Each row of numbers belongs to one of the elements below and depends on some of the facts about them. Some rows are named. Which element is each other row?

There are 3 kinds of fact about the elements: ζ, γ, ψ.
Q_103 ζ:724 γ:Q_598 ψ:710
Q_123 ζ:706 γ:Q_564 ψ:710
Q_144 ζ:706 γ:Q_806 ψ:710
Q_147 ζ:724 γ:Q_76 ψ:264
Q_153 ζ:947 γ:Q_565 ψ:710
Q_197 ζ:724 γ:Q_70 ψ:710
Q_200 ζ:724 γ:Q_563 ψ:264
Q_209 ζ:724 γ:Q_791 ψ:264
Q_244 ζ:981 γ:Q_815 ψ:710
Q_266 ζ:947 γ:Q_525 ψ:710
Q_275 ζ:981 γ:Q_465 ψ:264
Q_281 ζ:981 γ:Q_459 ψ:264
Q_283 ζ:981 γ:Q_266 ψ:710
Q_296 ζ:947 γ:Q_275 ψ:264
Q_304 ζ:706 γ:Q_710 ψ:264
Q_359 ζ:724 γ:Q_693 ψ:710
Q_362 ζ:706 γ:Q_244 ψ:264
Q_400 ζ:706 γ:Q_638 ψ:264
Q_404 ζ:724 γ:Q_103 ψ:264
Q_425 ζ:981 γ:Q_400 ψ:710
Q_459 ζ:947 γ:Q_991 ψ:710
Q_465 ζ:724 ψ:264
Q_474 ζ:981 γ:Q_578 ψ:264
Q_48 ζ:706 γ:Q_200 ψ:710
Q_484 ζ:981 ψ:710
Q_491 ζ:981 γ:Q_582 ψ:264
Q_505 ζ:981 γ:Q_77 ψ:264
Q_525 ζ:981 γ:Q_976 ψ:710
Q_547 ζ:947 ψ:264
Q_563 ζ:947 γ:Q_281 ψ:264
Q_564 ζ:981 γ:Q_547 ψ:710
Q_565 ζ:981 γ:Q_863 ψ:264
Q_578 ζ:947 γ:Q_147 ψ:264
Q_582 ζ:724 γ:Q_123 ψ:264
Q_598 ζ:706 γ:Q_986 ψ:264
Q_635 ζ:981 γ:Q_484 ψ:710
Q_638 ζ:724 γ:Q_491 ψ:710
Q_666 ζ:981 γ:Q_296 ψ:710
Q_693 ζ:947 γ:Q_474 ψ:710
Q_70 ζ:724 γ:Q_425 ψ:710
Q_710 ζ:724 ψ:264
Q_732 ζ:947 γ:Q_505 ψ:710
Q_76 ζ:981 γ:Q_857 ψ:710
Q_77 ζ:981 ψ:710
Q_789 ζ:947 γ:Q_362 ψ:264
Q_791 ζ:981 ψ:710
Q_805 ζ:947 γ:Q_197 ψ:264
Q_806 ζ:947 ψ:264
Q_815 ζ:947 ψ:710
Q_835 ζ:724 ψ:710
Q_857 ζ:981 γ:Q_144 ψ:710
Q_863 ζ:981 ψ:710
Q_913 ζ:724 ψ:264
Q_925 ζ:947 γ:Q_666 ψ:264
Q_976 ζ:724 γ:Q_732 ψ:264
Q_986 ζ:724 γ:Q_153 ψ:710
Q_991 ζ:981 γ:Q_304 ψ:710

Some elements and their rows:
Q_362: -9; -26; -52; -16; 27; -17; 14
Q_400: 62; -67; -57; -10; 22; -14; -40
Q_598: -22; -27; -53; -14; 21; -17; 17
Q_404: -2; -13; -26; 34; -4; -47; 43
Q_359: -17; -26; 11; 16; 20; -36; 104
Q_976: 10; 8; -35; 18; 3; -33; 52
Q_986: 9; 7; -39; 16; 1; -34; 51
Q_153: -39; -26; -20; -43; 22; 16; -21
Q_805: 40; -107; -25; -24; -16; 27; -69
Q_459: -42; -23; -19; -45; 21; 18; -15
Q_815: -23; -14; -25; -45; 23; 18; -25
Q_275: 2; 33; 58; 14; -28; 26; -5
Q_564: 70; 40; 77; 27; 33; -9; -81
Q_565: -3; 40; 58; 11; -29; 36; 1
Q_505: -3; 40; 55; 10; -27; 32; -1
Q_77: 6; 52; 48; 0; -25; 40; 1
Q_474: -28; 20; 97; 3; -13; 30; 43
Q_791: 10; 45; 52; 7; -27; 34; -9
Q_525: -9; 29; 64; 19; -28; 24; -7
Q_491: 70; 17; 72; 26; 7; 6; -70

Name these rows:
Some rows may be elements named above.
23; 20; -51; 5; 4; -26; 50 : Q_465
-13; -32; -54; -16; 25; -17; 12 : Q_362
-26; -18; -26; -48; 21; 19; -24 : Q_815
87; -23; -38; 27; 17; -41; -12 : Q_638
42; -9; -9; -36; 84; -15; -97 : Q_547
77; -18; 52; 24; -46; 36; -53 : Q_425
4; 3; -34; 23; -1; -37; 47 : Q_103
-63; -32; 0; -46; 24; 17; 11 : Q_578
-9; -10; -61; -36; 28; 5; 36 : Q_304
29; 35; -53; -14; 8; -6; 77 : Q_710
76; -18; 53; 22; -48; 39; -55 : Q_425
-40; 63; 25; 19; -56; 27; -12 : Q_857
-28; 21; 93; 6; -16; 33; 43 : Q_474
-16; -3; -35; 35; -6; -50; 41 : Q_200
-14; 0; -31; 38; -6; -50; 38 : Q_200
-16; 18; -40; 17; -5; -31; 69 : Q_147
10; -11; -29; 28; 1; -44; 44 : Q_209
53; -22; -36; -6; 82; -50; -60 : Q_123
-50; -47; -37; 13; 11; -42; 3 : Q_48
-4; 47; 56; 0; -28; 41; 12 : Q_991
-58; -34; -13; -27; 17; 1; -27 : Q_563
-67; 23; -72; -44; -10; 20; -38 : Q_806
-53; 11; -96; -10; -7; -19; 1 : Q_144
77; -17; 51; 22; -45; 38; -55 : Q_425
-57; -34; -13; -28; 15; 1; -29 : Q_563
-11; -8; -59; -36; 26; 1; 35 : Q_304
-57; -34; -14; -23; 15; 2; -27 : Q_563
-19; 13; 75; 31; -31; 13; -6 : Q_283
86; 4; -27; 30; 46; -60; -21 : Q_582
-57; -47; 19; -53; 40; 20; 30 : Q_693

The same elements again, as new rows of numbers:
Some elements and their rows:
Q_359: -1; -2; -6; 0; -15; -2; -5; 5; 1; -26; 2; -32; -15; -22; -20; 7; -21; 5; 28
Q_144: 21; -2; 9; -6; -21; 8; -50; -8; 20; 6; 2; -22; -42; -40; -10; -2; -27; -5; 1
Q_791: 1; 6; 2; 8; -5; 4; -27; -8; 6; 6; 13; -5; -17; -12; 11; -17; -21; 5; 13
Q_693: -27; 10; 7; 4; -12; 5; 15; 11; -1; -1; 12; -27; -13; -43; -17; 4; -7; 1; 17
Q_48: 4; 4; -17; 6; -6; 4; -32; -12; 27; 21; 4; -25; -5; -28; -36; -4; -24; 27; 4
Q_863: 7; 6; -5; 9; -4; 7; -8; -2; 10; 9; 16; -9; -16; -6; 18; -19; -22; 3; 11
Q_153: -20; 4; 5; 13; -2; 14; 21; -2; 12; 11; 12; -34; -17; -33; 1; -1; -6; 8; 10
Q_103: 0; -5; 0; 9; -3; 5; -20; -16; 12; -16; 0; -38; -20; -17; -10; 3; -23; 20; 22
Q_815: -20; 4; 8; 12; -3; 14; 11; -3; 10; 8; 12; -33; -20; -36; 1; 0; -5; 6; 10
Q_578: -24; 8; 11; 3; -9; 7; 9; 8; 1; 0; 8; -29; -20; -41; -11; 2; -8; -1; 13
Q_209: 0; -7; -5; 7; -6; 5; -14; -11; 11; -16; 0; -36; -23; -15; -5; 4; -17; 14; 21
Q_200: -4; -4; -16; 10; 6; 9; -3; -10; 20; -6; -8; -40; -7; -5; -14; 1; -21; 28; 15
Q_582: -2; -17; -11; 9; -3; 11; -64; -12; 10; -17; 2; -28; -19; -24; 15; 3; 0; 14; 24
Q_77: 6; 6; -4; 9; -4; 7; -7; -2; 10; 10; 16; -8; -16; -7; 19; -19; -22; 2; 11
Q_547: -24; -5; 2; 13; 2; 20; -49; -5; 7; 7; 12; -23; -13; -46; 20; 0; 15; 8; 15
Q_564: -6; -1; -5; 9; 2; 9; -92; -10; 3; 4; 12; 3; -8; -23; 26; -15; -3; 10; 18
Q_296: -24; 4; 8; 12; -2; 12; 9; -5; 9; 8; 10; -32; -19; -35; -3; 0; -5; 10; 10
Q_281: -2; 10; -2; 12; 4; 4; -18; -11; 12; 13; 11; -10; -7; -6; 1; -19; -28; 20; 12
Q_400: 6; -13; -12; 6; -26; 0; -43; -17; 16; 9; 17; -12; -33; -36; -18; 2; -4; 1; 7
Q_147: 6; -6; 2; -2; -10; 5; -12; -1; 7; -23; -4; -34; -29; -19; -2; 4; -23; 1; 19

Rows to name:
Some rows may be elements named above.
2; 7; 13; -1; -6; 3; -34; -2; 2; 0; 4; -3; -30; -15; 9; -16; -28; -5; 9 : Q_76
-3; -19; -11; 10; -8; 6; -35; -14; 8; -17; 4; -27; -28; -17; 5; 5; -1; 7; 20 : Q_638
-26; 8; 14; 12; 0; 10; -1; -11; 9; 7; 8; -33; -15; -38; -12; 0; -9; 17; 12 : Q_266
3; 5; 17; -1; -4; 5; -39; -5; 4; 0; 1; -5; -34; -13; 14; -17; -29; -7; 7 : Q_857
-8; -3; -4; 9; -3; 4; -69; -12; 3; 5; 14; 4; -16; -18; 16; -15; -4; 5; 15 : Q_491
-12; -6; -3; 11; -12; -5; -21; -16; 0; 4; 17; 6; -31; -7; 3; -13; -7; -4; 9 : Q_425
-3; -4; -16; 10; 7; 8; -1; -11; 19; -5; -8; -40; -7; -4; -13; 0; -22; 28; 15 : Q_200
-24; 8; 11; 4; -10; 8; 11; 8; 1; -1; 8; -28; -20; -41; -11; 2; -9; -1; 13 : Q_578
27; 5; 1; 10; -25; 8; -16; -18; 25; 11; 26; -31; -22; -38; -12; -3; -28; 13; 16 : Q_304
-3; 12; 2; 0; -12; -4; -23; 7; -4; -3; 13; -1; -13; -18; -5; -14; -25; -1; 19 : Q_474
1; -8; -4; 8; -5; 5; -15; -11; 11; -16; 0; -35; -21; -15; -5; 4; -18; 14; 21 : Q_209
-37; -9; 4; 15; -12; 1; 21; -14; 2; 5; 13; -20; -35; -30; -16; 5; 9; -2; 6 : Q_805
20; -3; 2; 14; -11; 11; 12; -16; 18; -16; 15; -47; -24; -15; 11; 1; -27; 14; 26 : Q_710
-8; -3; -4; 9; -3; 4; -69; -12; 3; 4; 14; 5; -16; -18; 17; -16; -4; 6; 15 : Q_491
-27; 8; 14; 12; -1; 10; -1; -11; 8; 7; 8; -34; -15; -38; -12; 0; -9; 16; 13 : Q_266
-8; -3; -4; 9; -2; 4; -69; -12; 2; 5; 14; 3; -16; -18; 18; -15; -4; 6; 16 : Q_491
8; -8; -6; 8; -5; 9; -6; -8; 14; -15; 3; -37; -24; -14; 5; 3; -17; 10; 19 : Q_465
-18; 9; 9; 17; 0; 14; 23; -9; 14; 11; 15; -39; -12; -32; -4; -2; -11; 17; 12 : Q_459
13; 3; -3; 4; -19; 4; -42; -16; 22; 10; 13; -24; -20; -38; -24; -2; -23; 15; 10 : Q_598
-20; 4; 8; 12; -2; 14; 13; -3; 11; 8; 11; -33; -20; -35; 2; 0; -5; 6; 10 : Q_815
14; -1; -7; 3; -21; 4; -38; -11; 21; 10; 14; -21; -22; -38; -19; -1; -20; 9; 10 : Q_362
-2; -4; 1; 8; -3; 3; -22; -18; 11; -17; -2; -38; -19; -17; -14; 4; -23; 22; 23 : Q_404
8; 12; 7; 14; -5; 5; -11; -15; 10; 7; 23; -13; -13; -11; 11; -19; -30; 13; 18 : Q_991
-28; 8; 0; 15; 8; 13; 17; -5; 15; 17; 4; -36; -6; -28; -13; -2; -9; 24; 6 : Q_563
-8; 11; 8; 8; 0; -2; -40; -17; 4; 4; 9; -6; -12; -14; -8; -16; -27; 16; 16 : Q_283
-24; -5; 2; 13; 2; 20; -51; -5; 7; 8; 12; -24; -13; -46; 20; 0; 15; 9; 15 : Q_547
-15; 2; 24; 2; -3; 17; -2; 0; 9; 3; -1; -33; -39; -37; 11; -1; -11; -7; 2 : Q_806
20; -3; 2; 14; -11; 11; 12; -16; 18; -15; 15; -47; -24; -15; 11; 1; -26; 15; 26 : Q_710
11; -9; -13; 4; -17; 11; -98; -13; 18; 9; 14; -13; -15; -49; -1; -1; 0; 12; 15 : Q_123

Now the same elements, written a new way:
Some elements and their rows:
Q_465: 20; -73; -31; 3; -52; 61; -2; 27; 21; 33; -17; 15; 49
Q_76: -13; 66; 32; -53; 23; -14; 7; -45; -15; -63; 49; -34; -99
Q_77: -17; 72; 54; -5; -18; 1; 26; -33; 11; -84; -49; -13; -72
Q_103: 22; -72; -36; 18; -28; 27; -19; 26; -10; 69; -14; -4; 45
Q_598: 35; -26; -33; 40; 8; -82; -7; 45; 22; -15; 8; 45; 43
Q_404: 23; -72; -37; 17; -5; 15; -37; 24; -26; 87; -9; -18; 49
Q_200: 8; -91; -16; -18; -8; 37; -51; 6; 22; 38; -31; 1; 67
Q_48: 19; -48; -11; 2; 50; -93; -57; 25; 34; -25; -7; 34; 70
Q_564: -24; 69; 49; 36; 30; -4; -21; -37; 16; -46; 2; -24; -112
Q_547: -23; -14; -3; 44; -7; 47; -7; 1; 72; 32; 30; 39; 0
Q_304: 47; -9; -51; 59; -14; -66; 23; 61; 3; -18; 27; 53; 31
Q_359: 7; -40; -45; -14; 35; 91; -48; 32; -55; 24; 62; 11; 84
Q_913: 17; -71; -38; -4; -25; 47; -21; 23; -3; 48; 4; 5; 52
Q_425: -13; 75; 41; -35; 11; -32; 30; -34; -40; -61; -26; -37; -64
Q_805: -7; -5; -9; -49; 9; -25; 36; 2; -42; 43; 0; -4; 70
Q_666: -15; 70; 49; 6; 14; -26; 9; -35; -20; -47; -33; -37; -80
Q_835: 19; -70; -35; -6; -26; 47; -21; 21; -2; 47; 4; 2; 49
Q_281: -19; 63; 52; 0; 20; -28; 1; -39; -12; -54; -40; -36; -76
Q_638: 20; -68; -37; -5; -25; 50; -17; 22; -2; 45; 4; 6; 51
Q_565: -19; 70; 52; 0; 6; -17; 10; -35; -6; -66; -52; -27; -74

Rows to name:
A row may be one of the elements named above.
38; -23; -35; 6; 7; -71; 0; 43; 13; -34; 25; 47; 53 : Q_400
-12; 58; 31; -61; 16; -21; 14; -46; -3; -55; 52; -35; -108 : Q_857
39; -44; -49; -35; 5; -76; 1; 26; 46; -27; 101; 48; 9 : Q_144
-16; 55; 32; -60; 17; -21; 14; -49; -3; -56; 54; -36; -110 : Q_857
29; -26; -31; 58; 23; -48; -35; 42; 52; -26; 45; 58; 19 : Q_123
-19; -20; 13; -9; 11; -2; -7; -7; 31; 33; -16; 16; 47 : Q_563
16; -67; -47; -40; -12; 67; -23; 18; -8; 32; 67; 7; 45 : Q_147
33; -25; -31; 32; 10; -70; -8; 47; 24; -24; 9; 48; 48 : Q_362
47; -7; -49; 61; -15; -65; 23; 60; 2; -17; 23; 52; 31 : Q_304
-25; 20; -12; -13; 37; 62; 0; 11; -17; 0; 68; 29; 59 : Q_693
-12; -15; -3; 9; -29; 17; 27; 5; 37; 27; -11; 28; 32 : Q_815
-22; -18; 8; -8; 8; 0; -6; -6; 31; 34; -17; 15; 49 : Q_563
-25; 92; 37; -24; 49; 26; -4; -31; -40; -84; 42; -21; -66 : Q_474
29; -26; -32; 56; 24; -48; -34; 42; 53; -27; 42; 57; 20 : Q_123
26; -73; -37; 17; -27; 28; -23; 25; -12; 70; -13; -3; 44 : Q_103
-26; 66; 47; 36; 31; 0; -21; -35; 17; -48; 1; -24; -109 : Q_564
-12; -9; -4; 17; 4; -5; 14; 3; 8; 60; 1; 9; 30 : Q_266
16; -74; -35; 20; -15; 59; -40; 20; 18; 51; 20; 13; 32 : Q_582
-8; 81; 38; 23; -2; -23; 30; -23; -30; -41; -25; -31; -88 : Q_991
47; -7; -47; 60; -13; -66; 24; 62; 4; -15; 23; 50; 30 : Q_304
-12; -30; -22; -61; -34; 11; 34; -12; 58; 30; 84; 23; -10 : Q_806
-27; 68; 48; 36; 31; -2; -27; -37; 16; -48; 1; -26; -109 : Q_564

